Below is a small trained network, with its code and all its weights. Each question gives an input and a target symbol and asks what happens when units are switched off, that is, made to give their printed mean instead of their output.

import numpy as np


def w(rows, s, z=0):
    codes = np.array(rows[::2]) - 128.0
    scale = np.full(codes.shape[1], s)
    scale[-1] = z or s
    return codes * scale


def norm(h):
    return h / np.sqrt((h * h).mean(-1, keepdims=True) + 1e-5)


def softmax(a):
    e = np.exp(a - a.max(-1, keepdims=True))
    return e / e.sum(-1, keepdims=True)


def log_softmax(a):
    a = a - a.max(-1, keepdims=True)
    return a - np.log(np.exp(a).sum(-1, keepdims=True))


def net(x, mask):
    ids = ['Γαβζηλμξφ'.index(c) for c in x.split()]
    T = len(ids)
    res = E[ids] + P[:T]
    u = 0
    for l in range(3):
        r = norm(res)
        for j in range(2):
            rows = slice(3 * j, 3 * j + 3)
            q, k, v = (r @ M[l][rows].T for M in (Q, K, V))
            z = softmax(np.where(np.tri(T) > 0, q @ k.T / 3**0.5, -1e9)) @ v
            o = O[l][rows]
            res = res + np.where(mask[u + j], z, o[:, -1]) @ o[:, :-1]
        u += 2
    return log_softmax(norm(res)[-1] @ U[:, :-1].T + U[:, -1])


Q, K, V, O = {}, {}, {}, {}
E = w([
[151,172,92,192,39,175,105,107,171,197],'Γ',
[149,65,28,130,61,90,132,162,112,83],'α',
[17,71,97,158,85,64,173,132,149,160],'β',
[231,85,86,123,94,175,48,198,162,84],'ζ',
[73,120,139,187,109,117,148,253,208,118],'η',
[65,40,108,97,128,229,52,164,177,123],'λ',
[160,52,100,87,72,156,151,51,133,130],'μ',
[126,71,87,119,191,116,194,186,208,218],'ξ',
[112,89,229,124,116,88,73,136,215,164],'φ',
],0.005)
P = w([
[164,58,206,212,92,141,142,199,2,167],'0',
[160,51,197,185,84,156,127,198,34,158],'1',
[144,57,170,157,73,156,133,187,62,149],'2',
[131,63,147,149,63,139,128,176,91,155],'3',
[130,72,135,133,63,137,126,164,109,150],'4',
[118,85,119,124,64,126,120,152,124,146],'5',
[117,88,105,119,63,113,123,134,136,139],'6',
[116,102,98,110,68,114,112,118,151,131],'7',
[112,110,90,107,81,104,112,106,164,127],'8',
[108,120,82,98,95,100,115,99,172,109],'9',
[109,127,76,98,106,94,108,92,193,96],'10',
[109,139,71,87,115,89,112,81,205,78],'11',
[108,162,60,69,121,94,112,68,223,71],'12',
[105,183,57,71,124,78,118,56,250,61],'13',
],0.0042)
Q[0] = w([
[76,120,127,128,72,104,3,172,247,149],'L0H1',
[166,122,172,112,158,162,75,166,26,100],'L0H1',
[111,163,207,141,248,160,154,74,53,144],'L0H1',
[117,145,41,129,62,109,131,87,230,108],'L0H2',
[80,77,38,181,101,192,75,188,184,134],'L0H2',
[59,109,63,133,133,155,124,158,200,147],'L0H2',
],0.0061)
K[0] = w([
[128,140,44,42,158,111,173,48,189,83],'L0H1',
[111,76,154,133,96,144,181,156,72,174],'L0H1',
[183,112,135,239,61,143,118,201,3,176],'L0H1',
[88,185,64,102,188,89,110,95,204,60],'L0H2',
[136,150,137,28,144,79,142,37,254,104],'L0H2',
[154,172,124,85,104,97,112,72,211,70],'L0H2',
],0.0055)
V[0] = w([
[181,117,109,72,71,125,207,88,129,148],'L0H1',
[128,149,97,122,163,110,107,148,67,82],'L0H1',
[194,145,108,147,84,4,117,171,106,101],'L0H1',
[112,208,71,203,115,175,63,170,121,163],'L0H2',
[55,102,97,133,165,204,149,64,135,176],'L0H2',
[152,164,206,69,124,60,87,81,176,126],'L0H2',
],0.0041)
O[0] = w([
[85,75,102,173,135,225,178,158,213,110,152],'L0H1',
[78,240,160,95,157,141,118,81,151,136,2],'L0H1',
[40,102,80,70,155,237,87,82,153,232,98],'L0H1',
[75,67,80,144,219,6,69,79,121,93,180],'L0H2',
[246,123,153,175,105,58,178,127,164,5,151],'L0H2',
[135,134,127,4,22,107,133,194,117,164,52],'L0H2',
],0.0038,0.003)
Q[1] = w([
[179,192,118,151,140,171,152,31,43,137],'L1H1',
[74,209,152,108,188,176,145,146,33,119],'L1H1',
[112,2,106,65,78,130,127,160,195,118],'L1H1',
[126,5,82,93,23,143,103,124,177,174],'L1H2',
[111,103,37,194,114,29,109,112,178,132],'L1H2',
[122,226,150,133,101,139,225,246,38,90],'L1H2',
],0.0059)
K[1] = w([
[92,74,233,169,178,134,99,223,42,167],'L1H1',
[144,72,186,193,154,201,100,104,78,192],'L1H1',
[115,201,65,81,99,116,126,134,220,135],'L1H1',
[83,197,126,93,104,61,78,123,253,125],'L1H2',
[134,124,119,37,137,140,86,134,218,23],'L1H2',
[201,25,211,157,136,169,93,87,29,204],'L1H2',
],0.0055)
V[1] = w([
[239,167,74,119,89,125,141,150,81,131],'L1H1',
[143,113,163,111,128,170,108,157,166,107],'L1H1',
[162,241,180,189,70,188,96,49,152,205],'L1H1',
[96,186,174,205,152,111,133,253,216,138],'L1H2',
[89,115,46,103,80,180,148,186,86,66],'L1H2',
[136,114,177,99,116,194,74,64,177,100],'L1H2',
],0.0038)
O[1] = w([
[86,58,152,131,170,128,123,79,147,175,112],'L1H1',
[111,164,119,139,118,92,134,137,86,146,130],'L1H1',
[135,23,41,72,156,84,178,125,82,54,2],'L1H1',
[70,159,2,93,121,129,92,205,54,63,220],'L1H2',
[116,182,172,218,204,118,74,81,170,47,217],'L1H2',
[148,87,192,120,105,53,120,127,111,152,132],'L1H2',
],0.0042,0.0019)
Q[2] = w([
[128,150,180,82,88,151,122,155,47,70],'L2H1',
[184,199,126,45,209,103,166,109,53,186],'L2H1',
[208,165,146,113,253,73,228,237,99,204],'L2H1',
[172,141,162,52,209,206,116,128,87,153],'L2H2',
[153,55,149,158,138,124,28,179,239,123],'L2H2',
[162,115,47,158,65,184,118,136,202,111],'L2H2',
],0.0063)
K[2] = w([
[116,125,108,166,123,117,179,178,110,204],'L2H1',
[81,107,171,208,105,160,116,166,2,145],'L2H1',
[104,47,155,231,109,172,136,68,16,142],'L2H1',
[121,130,107,197,95,124,129,150,78,188],'L2H2',
[127,189,99,109,126,107,170,53,187,97],'L2H2',
[77,166,130,25,95,87,167,125,168,117],'L2H2',
],0.0068)
V[2] = w([
[182,123,104,115,229,121,177,245,254,192],'L2H1',
[253,135,84,95,130,200,52,144,123,91],'L2H1',
[168,165,96,169,66,108,77,80,165,191],'L2H1',
[249,202,78,155,144,170,127,104,65,184],'L2H2',
[181,110,138,78,175,172,32,214,197,90],'L2H2',
[36,97,150,224,176,65,161,215,103,214],'L2H2',
],0.0042)
O[2] = w([
[187,108,88,125,229,148,221,123,123,205,134],'L2H1',
[15,163,199,141,160,85,252,87,6,140,170],'L2H1',
[109,94,177,30,159,134,152,138,89,78,224],'L2H1',
[68,77,65,153,117,98,136,139,230,122,29],'L2H2',
[180,86,135,216,139,71,40,140,98,228,154],'L2H2',
[178,194,149,24,160,70,145,80,170,115,253],'L2H2',
],0.0047,0.0037)
U = w([
[108,3,65,78,162,52,137,130,145,57,26],'Γ',
[70,134,155,127,159,214,40,69,228,191,67],'α',
[172,231,153,41,112,175,156,103,173,52,123],'β',
[38,134,164,113,193,121,159,77,42,216,143],'ζ',
[103,216,22,105,164,125,47,159,99,131,80],'η',
[186,177,212,205,123,48,103,122,98,85,158],'λ',
[101,99,154,204,56,228,214,190,139,101,119],'μ',
[229,132,95,155,200,131,191,139,173,180,254],'ξ',
[161,111,132,34,30,131,124,194,79,217,192],'φ',
],0.0056,0.00096)

Each question gives the input, a string of symbols that net reads in full, and the target symbol t.
The units are the heads (3 rows each of Q, K, V and O). Each row of codes is followed by its name. A weight is (code - 128) times the scale printed after its matrix; where a second scale follows, it is the last column's (O and U).
mask holds one flag per head, layer by layer. A switched-off head (its flag False) gives its mean, the last column of its rows in O, instead of its output. The means were averaged over made-up inputs and are rounded, as every weight is.
A unit's drop is (log p(t) with every unit on - log p(t) with that unit switched off) / (log p(t) with every unit on - log p(t) with every unit switched off).
The circuit of an input: a set's keep is (log p(t) with only the set's units on - log p(t) with every unit switched off) / (log p(t) with every unit on - log p(t) with every unit switched off). Starting from all 6 units, units are removed one at a time, each time the one whose removal leaves the highest keep (on an exact tie, the one counted first), for as long as the keep stays at least 0.8.
circuit, biggest first: the units of the circuit, biggest drop first
most important unit: the unit with the biggest drop
which heads matter: for each layer, one digit per head in row order, 1 if its drop is at least 0.15 and else 0, layers parted by /
input ξ β λ Γ λ α, target λ: most important unit	L1H1
input Γ ξ Γ ζ η λ Γ Γ μ φ ζ Γ η Γ, target η: which heads matter	00 / 01 / 01
input Γ ξ μ α Γ Γ β λ ζ, target λ: circuit, biggest first	[L0H1 L1H2 L2H1]
input λ β μ Γ λ ζ φ φ β λ Γ Γ φ, target φ: circuit, biggest first	[L0H2 L2H2]
input λ φ Γ η λ ζ λ φ β, target φ: which heads matter	01 / 00 / 00
input Γ Γ η λ Γ Γ η φ Γ, target φ: which heads matter	01 / 00 / 00
input α λ β λ μ Γ, target μ: circuit, biggest first	[L2H2 L0H1]
input μ Γ Γ β ζ Γ α, target ζ: circuit, biggest first	[L2H1 L0H1]
input λ Γ λ ξ Γ Γ λ φ ξ λ φ φ, target φ: circuit, biggest first	[L0H2 L1H2]
input Γ Γ λ, target λ: which heads matter	11 / 00 / 10
input ζ Γ Γ φ β, target φ: which heads matter	00 / 00 / 00
input λ φ λ, target φ: circuit, biggest first	[L1H2 L0H2 L0H1]
input Γ λ Γ, target λ: circuit, biggest first	[L0H2 L0H1]
input α Γ φ φ μ η Γ Γ Γ λ η Γ λ η, target λ: circuit, biggest first	[L2H2]
input Γ Γ β β η η, target η: which heads matter	00 / 01 / 00
input ζ λ Γ β λ φ ξ, target φ: which heads matter	01 / 01 / 00
input ζ α λ μ φ Γ Γ φ α, target φ: which heads matter	01 / 00 / 00
input λ β λ λ ξ η, target ξ: which heads matter	00 / 00 / 10
input Γ Γ Γ α φ ζ Γ, target ζ: which heads matter	00 / 00 / 10
input λ ζ Γ β α λ μ Γ Γ ζ Γ ξ β, target ξ: most important unit	L2H1
input Γ Γ Γ Γ Γ β Γ μ Γ Γ, target μ: which heads matter	10 / 00 / 01
input μ η Γ β μ ζ Γ λ β β Γ, target β: which heads matter	00 / 00 / 11
input ξ λ α α η Γ μ Γ η β, target η: circuit, biggest first	[L1H2 L2H1]
